Below are the code and all the weights of a small trained network. Each question names an input and a target symbol and asks about switching units off, where a switched-off unit gives its printed mean instead of its output.

import numpy as np


def w(rows, s, z=0):
    codes = np.array(rows[::2]) - 128.0
    scale = np.full(codes.shape[1], s)
    scale[-1] = z or s
    return codes * scale


def f(y):
    return np.maximum(y, 0)


def softmax(a):
    e = np.exp(a - a.max(-1, keepdims=True))
    return e / e.sum(-1, keepdims=True)


def log_softmax(a):
    a = a - a.max(-1, keepdims=True)
    return a - np.log(np.exp(a).sum(-1, keepdims=True))


def net(x, mask):
    ids = ['αβγδεζηθλμπτφω'.index(c) for c in x.split()]
    T = len(ids)
    res = E[ids] + P[:T]
    r = res
    for j in range(3):
        rows = slice(2 * j, 2 * j + 2)
        q, k, v = (r @ M[0][rows].T for M in (Q, K, V))
        z = softmax(np.where(np.tri(T) > 0, q @ k.T / 2**0.5, -1e9)) @ v
        o = O[0][rows]
        res = res + np.where(mask[j], z, o[:, -1]) @ o[:, :-1]
    y = f(res @ A[0][:, :-1].T + A[0][:, -1])
    res = res + np.where(mask[3:7], y, B[0][:, -1]) @ B[0][:, :-1]
    return log_softmax(res[-1] @ U[:, :-1].T + U[:, -1])


Q, K, V, O, A, B = {}, {}, {}, {}, {}, {}
E = w([
[104,166,99],'α',
[170,170,222],'β',
[41,116,180],'γ',
[70,107,100],'δ',
[94,167,128],'ε',
[117,127,15],'ζ',
[110,188,113],'η',
[127,181,54],'θ',
[169,105,95],'λ',
[178,86,161],'μ',
[98,148,250],'π',
[38,128,130],'τ',
[90,140,103],'φ',
[92,138,95],'ω',
],0.018)
P = w([
[116,253,89],'0',
[109,134,131],'1',
[114,126,128],'2',
[112,119,133],'3',
[111,113,133],'4',
[115,107,131],'5',
[121,115,126],'6',
[120,115,122],'7',
[122,119,122],'8',
[124,121,119],'9',
[125,128,115],'10',
[129,131,115],'11',
[105,92,140],'12',
[121,120,119],'13',
],0.014)
Q[0] = w([
[212,167,188],'h0',
[175,188,71],'h0',
[118,79,166],'h1',
[90,126,209],'h1',
[252,70,159],'h2',
[200,83,205],'h2',
],0.015)
K[0] = w([
[162,150,157],'h0',
[147,172,91],'h0',
[147,92,85],'h1',
[70,92,111],'h1',
[174,7,135],'h2',
[146,77,153],'h2',
],0.019)
V[0] = w([
[99,12,104],'h0',
[130,115,49],'h0',
[97,85,129],'h1',
[220,199,170],'h1',
[122,69,9],'h2',
[30,81,167],'h2',
],0.011)
O[0] = w([
[146,199,139,70],'h0',
[69,94,209,141],'h0',
[79,164,34,126],'h1',
[90,128,157,31],'h1',
[74,12,26,108],'h2',
[2,237,169,2],'h2',
],0.0079,0.0031)
A[0] = w([
[190,88,90,254],'n0',
[27,107,116,182],'n1',
[216,140,171,94],'n2',
[223,1,93,80],'n3',
],0.0098,0.004)
B[0] = w([
[168,105,234,234],'n0',
[140,139,2,198],'n1',
[179,136,40,170],'n2',
[25,122,125,254],'n3',
],0.0093,0.0087)
U = w([
[120,94,178,156],'α',
[217,115,113,137],'β',
[53,176,149,87],'γ',
[132,132,41,130],'δ',
[123,118,182,141],'ε',
[96,73,117,3],'ζ',
[175,67,236,190],'η',
[74,73,239,123],'θ',
[101,97,156,133],'λ',
[121,121,95,219],'μ',
[87,162,255,74],'π',
[100,147,96,38],'τ',
[139,106,103,138],'φ',
[143,98,96,153],'ω',
],0.01,0.0041)

Each question gives the input, a string of symbols that net reads in full, and the target symbol t.
The units are the heads (2 rows each of Q, K, V and O) and the neurons (one row each of A and B). Each row of codes is followed by its name. A weight is (code - 128) times the scale printed after its matrix; where a second scale follows, it is the last column's (O, A, B and U).
mask holds one flag per unit, heads first, then neurons. A switched-off unit (its flag False) gives its mean, the last column of its rows in O or B, instead of its output. The means were averaged over made-up inputs and are rounded, as every weight is.
A unit's drop is (log p(t) with every unit on - log p(t) with that unit switched off) / (log p(t) with every unit on - log p(t) with every unit switched off).
The circuit of an input: a set's keep is (log p(t) with only the set's units on - log p(t) with every unit switched off) / (log p(t) with every unit on - log p(t) with every unit switched off). Starting from all 7 units, units are removed one at a time, each time the one whose removal leaves the highest keep (on an exact tie, the one counted first), for as long as the keep stays at least 0.8.
units of the circuit, in order: the units of the circuit, biggest drop first
unit that matters most: the unit with the biggest drop
top k neurons: the k neurons with the biggest drops, biggest first
which heads matter: for each layer, one digit per head in row order, 1 if its drop is at least 0.15 and else 0, layers parted by /
drop when u is switched off: that unit's drop, to one decimal
input ζ ε μ ω π δ δ ω τ ε α, target ζ: unit that matters most	h2
input θ π η φ μ δ δ ζ δ, target θ: which heads matter	001
input θ λ δ ω β η μ δ α θ λ μ μ η, target θ: top 2 neurons	n3, n0
input β δ ε α, target β: units of the circuit, in order	h2, n2
input δ μ δ, target δ: units of the circuit, in order	n1, h2
input γ δ δ ω μ μ φ ζ μ γ, target γ: units of the circuit, in order	h2, n1
input γ τ γ ε γ π, target π: top 2 neurons	n1, n3
input ζ β η, target ζ: which heads matter	101
input ζ μ γ μ γ λ β ω β π η θ δ, target ζ: units of the circuit, in order	h2, n3
input θ μ λ, target θ: which heads matter	100
input δ ε ε τ γ γ μ α α α ω ζ φ, target δ: which heads matter	001
input ζ π φ ε β δ γ η γ ζ β γ ω ζ, target ζ: top 2 neurons	n3, n1
input θ μ α, target θ: units of the circuit, in order	h2, n3, n0, h0
input β π ζ θ η π λ δ φ, target β: unit that matters most	h2
input θ γ γ α β β γ μ μ η γ λ μ ω, target θ: top 3 neurons	n3, n0, n1
input δ ε δ β ω, target δ: top 3 neurons	n1, n0, n3
input γ ω δ η τ ζ λ ε ω η τ ε ω, target γ: top 2 neurons	n0, n2
input β δ θ ζ λ δ μ γ, target β: units of the circuit, in order	h2, n2, n3
input μ π π π λ τ μ τ β, target β: units of the circuit, in order	n2, h0
input ζ η φ ω μ φ φ, target ζ: top 2 neurons	n3, n1
input π φ φ β ω β λ γ λ μ δ θ ω, target π: units of the circuit, in order	h2
input π φ λ δ δ θ β γ, target π: drop when n3 is switched off	0.0
input γ τ ω θ α α τ δ μ δ ω μ δ, target γ: drop when n0 is switched off	0.1
input μ θ ε ζ δ η θ δ θ β τ, target δ: drop when h2 is switched off	0.2
input β ω β ζ θ μ ε ε, target β: top 3 neurons	n2, n3, n0
